Below are the code and all the weights of a small trained network. Each question names an input and a target symbol and asks about switching units off, where a switched-off unit gives its printed mean instead of its output.

import numpy as np


def w(rows, s, z=0):
    codes = np.array(rows[::2]) - 128.0
    scale = np.full(codes.shape[1], s)
    scale[-1] = z or s
    return codes * scale


def f(y):
    return np.maximum(y, 0)


def softmax(a):
    e = np.exp(a - a.max(-1, keepdims=True))
    return e / e.sum(-1, keepdims=True)


def log_softmax(a):
    a = a - a.max(-1, keepdims=True)
    return a - np.log(np.exp(a).sum(-1, keepdims=True))


def net(x, mask):
    ids = ['αβγδεζηθλμξπσφψω'.index(c) for c in x.split()]
    T = len(ids)
    res = E[ids] + P[:T]
    u = 0
    for l in range(2):
        q, k, v = (res @ M[l].T for M in (Q, K, V))
        z = softmax(np.where(np.tri(T) > 0, q @ k.T / 3**0.5, -1e9)) @ v
        res = res + np.where(mask[u], z, O[l][:, -1]) @ O[l][:, :-1]
        u += 1
        y = f(res @ A[l][:, :-1].T + A[l][:, -1])
        res = res + np.where(mask[u : u + 8], y, B[l][:, -1]) @ B[l][:, :-1]
        u += 8
    return log_softmax(res[-1] @ U[:, :-1].T + U[:, -1])


Q, K, V, O, A, B = {}, {}, {}, {}, {}, {}
E = w([
[75,152,150,90,98,153,125,143,137,74],'α',
[83,90,129,147,185,192,170,212,209,31],'β',
[95,121,128,160,171,124,49,137,243,171],'γ',
[120,73,110,120,164,126,110,233,154,129],'δ',
[88,19,105,187,134,44,93,86,134,154],'ε',
[123,98,118,91,39,185,168,220,81,168],'ζ',
[136,123,117,163,183,113,92,139,222,48],'η',
[149,61,113,85,119,70,95,138,174,87],'θ',
[125,174,144,73,161,247,135,185,79,108],'λ',
[137,135,56,68,127,170,159,109,172,164],'μ',
[150,192,74,107,21,160,167,90,171,94],'ξ',
[187,90,55,7,57,157,201,240,109,144],'π',
[194,140,118,159,54,109,119,111,142,45],'σ',
[178,198,134,230,101,162,124,167,114,69],'φ',
[116,65,111,212,176,169,112,163,46,50],'ψ',
[219,24,56,107,153,87,128,121,99,149],'ω',
],0.016)
P = w([
[53,129,141,86,108,170,13,65,103,146],'0',
[142,111,208,119,87,128,215,95,208,125],'1',
[89,155,98,129,130,11,150,160,117,123],'2',
[145,106,104,137,69,190,91,204,208,94],'3',
[190,98,184,125,132,159,249,69,163,121],'4',
[125,106,67,138,176,61,187,94,68,119],'5',
[180,77,74,145,113,211,127,149,164,79],'6',
],0.016)
Q[0] = w([
[137,75,166,129,157,137,199,85,157,140],'0.h0',
[165,89,169,141,105,195,130,96,151,121],'0.h0',
[134,191,254,107,163,70,173,66,82,195],'0.h0',
],0.0087)
K[0] = w([
[92,79,133,93,175,165,67,64,156,154],'0.h0',
[129,103,148,137,67,211,119,29,63,120],'0.h0',
[2,174,250,59,88,108,4,154,189,211],'0.h0',
],0.0079)
V[0] = w([
[171,74,158,151,253,153,95,194,159,213],'0.h0',
[116,9,213,172,192,147,113,176,42,154],'0.h0',
[114,138,114,127,25,113,176,106,129,76],'0.h0',
],0.0055)
O[0] = w([
[148,181,163,114,166,103,87,168,129,186,5],'0.h0',
[152,120,169,105,149,144,95,249,118,158,102],'0.h0',
[139,56,107,129,124,140,185,120,61,151,213],'0.h0',
],0.011,0.0027)
A[0] = w([
[86,223,75,87,73,181,89,122,2,126,75],'0.n0',
[100,61,114,196,63,111,229,147,114,125,173],'0.n1',
[155,123,190,154,66,211,225,120,157,93,1],'0.n2',
[136,130,140,98,122,106,179,55,198,172,209],'0.n3',
[236,172,111,97,43,156,117,121,159,129,110],'0.n4',
[104,153,164,205,104,94,22,84,50,82,102],'0.n5',
[165,112,132,102,112,81,168,173,130,123,162],'0.n6',
[42,110,123,117,208,93,181,117,147,96,143],'0.n7',
],0.0077,0.0023)
B[0] = w([
[133,137,85,156,2,174,152,171,77,131,167],'0.n0',
[175,217,143,108,168,155,98,98,194,170,254],'0.n1',
[153,98,122,128,146,58,71,111,161,209,233],'0.n2',
[158,156,164,111,165,129,97,220,115,119,192],'0.n3',
[89,66,120,175,235,160,117,158,108,79,188],'0.n4',
[194,110,126,143,78,175,89,74,177,124,152],'0.n5',
[102,178,180,167,84,85,136,104,148,115,174],'0.n6',
[108,184,109,73,179,128,65,128,94,130,173],'0.n7',
],0.0084,0.012)
Q[1] = w([
[171,71,15,150,121,188,81,184,156,109],'1.h0',
[81,110,2,149,85,112,132,135,145,115],'1.h0',
[89,105,197,161,118,187,206,52,140,137],'1.h0',
],0.0099)
K[1] = w([
[254,102,131,178,185,141,198,126,64,94],'1.h0',
[159,184,99,176,178,85,244,150,139,122],'1.h0',
[164,178,146,151,48,165,91,152,187,119],'1.h0',
],0.0086)
V[1] = w([
[64,167,111,49,185,178,109,167,135,180],'1.h0',
[176,131,89,151,93,147,171,178,113,213],'1.h0',
[144,55,112,1,107,81,173,133,148,79],'1.h0',
],0.0091)
O[1] = w([
[82,127,93,74,63,76,138,105,191,48,190],'1.h0',
[155,201,47,163,84,126,143,162,178,172,191],'1.h0',
[254,83,164,45,167,104,136,188,111,106,2],'1.h0',
],0.013,0.0046)
A[1] = w([
[112,145,125,50,44,30,179,77,32,198,155],'1.n0',
[144,118,199,155,175,129,84,159,83,171,3],'1.n1',
[124,1,154,142,88,120,102,136,145,167,35],'1.n2',
[130,95,111,162,81,214,96,85,129,103,162],'1.n3',
[131,119,100,120,156,121,22,143,187,162,56],'1.n4',
[71,54,147,102,145,129,100,113,89,88,123],'1.n5',
[108,144,108,144,59,209,136,173,127,109,92],'1.n6',
[205,55,141,95,94,142,59,155,142,107,104],'1.n7',
],0.0091,0.0061)
B[1] = w([
[73,60,214,124,132,230,127,144,102,209,179],'1.n0',
[68,69,2,65,144,143,149,147,88,50,163],'1.n1',
[159,198,139,106,177,56,180,139,85,95,150],'1.n2',
[167,108,160,96,184,106,151,176,189,116,245],'1.n3',
[122,93,127,144,89,61,153,122,28,159,249],'1.n4',
[129,194,172,127,85,171,138,98,48,147,182],'1.n5',
[114,132,116,115,152,32,167,100,118,140,227],'1.n6',
[69,224,97,120,118,202,119,134,179,217,195],'1.n7',
],0.0093,0.013)
U = w([
[183,129,231,105,113,133,244,127,168,133,150],'α',
[71,121,142,146,111,219,122,104,163,132,138],'β',
[122,102,152,125,124,100,78,67,118,217,65],'γ',
[90,133,55,142,78,100,95,102,105,127,94],'δ',
[168,152,152,118,148,72,193,110,61,114,129],'ε',
[111,94,74,131,95,110,228,118,65,125,97],'ζ',
[165,143,254,123,170,154,37,172,195,160,193],'η',
[171,254,164,134,160,133,122,155,149,148,89],'θ',
[94,204,80,72,212,84,171,142,154,87,2],'λ',
[83,45,103,83,124,158,119,115,230,95,160],'μ',
[206,82,152,99,123,75,151,43,183,121,185],'ξ',
[154,165,45,130,44,162,125,99,119,139,148],'π',
[181,38,178,96,180,118,65,135,155,188,184],'σ',
[85,88,204,189,138,164,165,135,190,211,96],'φ',
[103,53,185,136,173,59,176,228,111,100,148],'ψ',
[97,180,75,182,107,188,6,185,86,149,165],'ω',
],0.0067,0.008)

Each question gives the input, a string of symbols that net reads in full, and the target symbol t.
The units are the heads (3 rows each of Q, K, V and O) and the neurons (one row each of A and B). Each row of codes is followed by its name. A weight is (code - 128) times the scale printed after its matrix; where a second scale follows, it is the last column's (O, A, B and U).
mask holds one flag per unit, layer by layer, with each layer's heads first. A switched-off unit (its flag False) gives its mean, the last column of its rows in O or B, instead of its output. The means were averaged over made-up inputs and are rounded, as every weight is.
A unit's drop is (log p(t) with every unit on - log p(t) with that unit switched off) / (log p(t) with every unit on - log p(t) with every unit switched off).
The circuit of an input: a set's keep is (log p(t) with only the set's units on - log p(t) with every unit switched off) / (log p(t) with every unit on - log p(t) with every unit switched off). Starting from the 12 units with the biggest drops (on a tie, the unit counted first), units are removed one at a time, each time the one whose removal leaves the highest keep (on an exact tie, the one counted first), for as long as the keep stays at least 0.8.
units of the circuit, in order: the units of the circuit, biggest drop first
most important unit: the unit with the biggest drop
k most important neurons: the k neurons with the biggest drops, biggest first
k most important neurons of layer l: the k neurons of layer l with the biggest drops, biggest first
input ω α δ β δ, target η: units of the circuit, in order => (0.n1 1.n6 1.h0 1.n7)
input η α π δ α ξ η, target ξ: most important unit => 0.h0
input η γ λ ψ λ, target ε: 3 most important neurons of layer 1 => (1.n5 1.n2 1.n1)
input δ α σ γ ψ θ δ, target ψ: units of the circuit, in order => (0.h0 0.n1 0.n2)
input ψ α δ φ ζ μ, target μ: 2 most important neurons of layer 1 => (1.n0 1.n4)
input π η θ ε ξ, target θ: units of the circuit, in order => (1.h0 0.n3 1.n7 0.n1)
input β ω α π, target ω: 2 most important neurons of layer 1 => (1.n7 1.n3)
input α π ψ ω μ σ ζ, target σ: 2 most important neurons of layer 0 => (0.n2 0.n1)
input ζ μ δ σ, target σ: 2 most important neurons => (0.n4 0.n1)
input μ μ η α π ψ, target ω: units of the circuit, in order => (0.h0 1.n3)
input η ψ ζ, target φ: units of the circuit, in order => (1.n0 0.n4)
input ψ α β ε μ, target φ: units of the circuit, in order => (1.h0 0.n5)
input η η δ α ψ, target ε: 3 most important neurons => (1.n5 1.n2 0.n1)
input δ α ζ σ ψ, target μ: units of the circuit, in order => (1.h0 0.h0)
input α σ φ σ ψ ω α, target ω: 2 most important neurons of layer 1 => (1.n7 1.n3)
input φ β σ β γ ζ ξ, target ξ: units of the circuit, in order => (1.n3 0.h0)
input η ζ δ σ ψ ψ ζ, target ψ: most important unit => 0.h0
input η ψ η ψ β σ θ, target σ: 2 most important neurons => (0.n1 1.n3)
input μ η σ φ, target φ: units of the circuit, in order => (1.h0 0.n4 1.n3 0.h0)
input ψ φ φ σ ψ, target φ: 4 most important neurons of layer 0 => (0.n5 0.n0 0.n7 0.n3)
input δ π ψ ψ η, target μ: units of the circuit, in order => (1.h0)
input ψ λ σ ε, target σ: units of the circuit, in order => (1.h0 0.h0)
input μ ω η σ φ, target ξ: units of the circuit, in order => (0.n2 1.h0)
input π α η ω η, target θ: 2 most important neurons => (1.n7 0.n3)
input η δ γ φ, target φ: units of the circuit, in order => (1.h0 1.n3 0.n4 0.h0)
input σ β ξ ψ ω η, target ε: 3 most important neurons => (0.n1 1.n5 0.n7)
input θ ψ ψ δ σ η ζ, target σ: most important unit => 0.n1
input δ φ π σ ε, target μ: units of the circuit, in order => (0.h0 1.h0)
input ξ α ψ ε ξ ψ λ, target ψ: 2 most important neurons => (0.n1 1.n6)
